After every row comes roughly how far along a hidden order it lies, from 0 to 10.
[-21  26   2   5  40  33   7  -9  18 -20 -12   7  -6 -20  14  17  35  24
  -6  -5 -17 -28  11   6  -8  -5  -7  -3  -6  -7  13  -4] | 8
[-10   4  17  13  -5   7   7 -11   6  29 -26  -3   7 -48   8  21  45  22
  -8 -15 -46  -7  12 -28  -2  -3 -12  -7  -2  15  14   3] | 0
[  0  48  -3  20 -31 -42  10  34  25 -31  18  23 -21 -15  -8  80 -50  31
  15   0  -2 -46  28  48  -1 -23 -42 -19  -5  12 -62  13] | 10
[ -19  -24  -95  -19   34  -36   14   20  -20   19  -62   18   30  -34
   39   51   33   -8   -9  -25 -127   38   17   25    0   -7   13  -19
    2    7  -16  -27] | 10
[ -7  61  -5  13 -25 -35  15  29  -6  -4  14  23  -9 -38   3 110 -25  37
  15  -6 -38 -11  11  43  -8 -24 -27 -24  -5  16 -43  -3] | 10
[-10  30  -5  12 -77 -38   9  26  23 -42  15  20  -3 -46 -22  89 -14  51
  12   5 -19 -45  35  23   8 -11 -53 -20  -3  12 -43  19] | 4
[ 17 -47  39 -15 -70 -14   1 -26 -19   5  15  -1  -6   8  -3   3 -24  -8
   0   6  40  11 -27 -16   8   6   4   6   8   5   3  11] | 9
[-23 -13 -84 -29  62 -36   7  10 -41   2 -19  18   5  -8  27  43 -19 -18
  -9 -13 -91  32 -12  29  -2 -10  16 -12   2   0 -22 -22] | 8
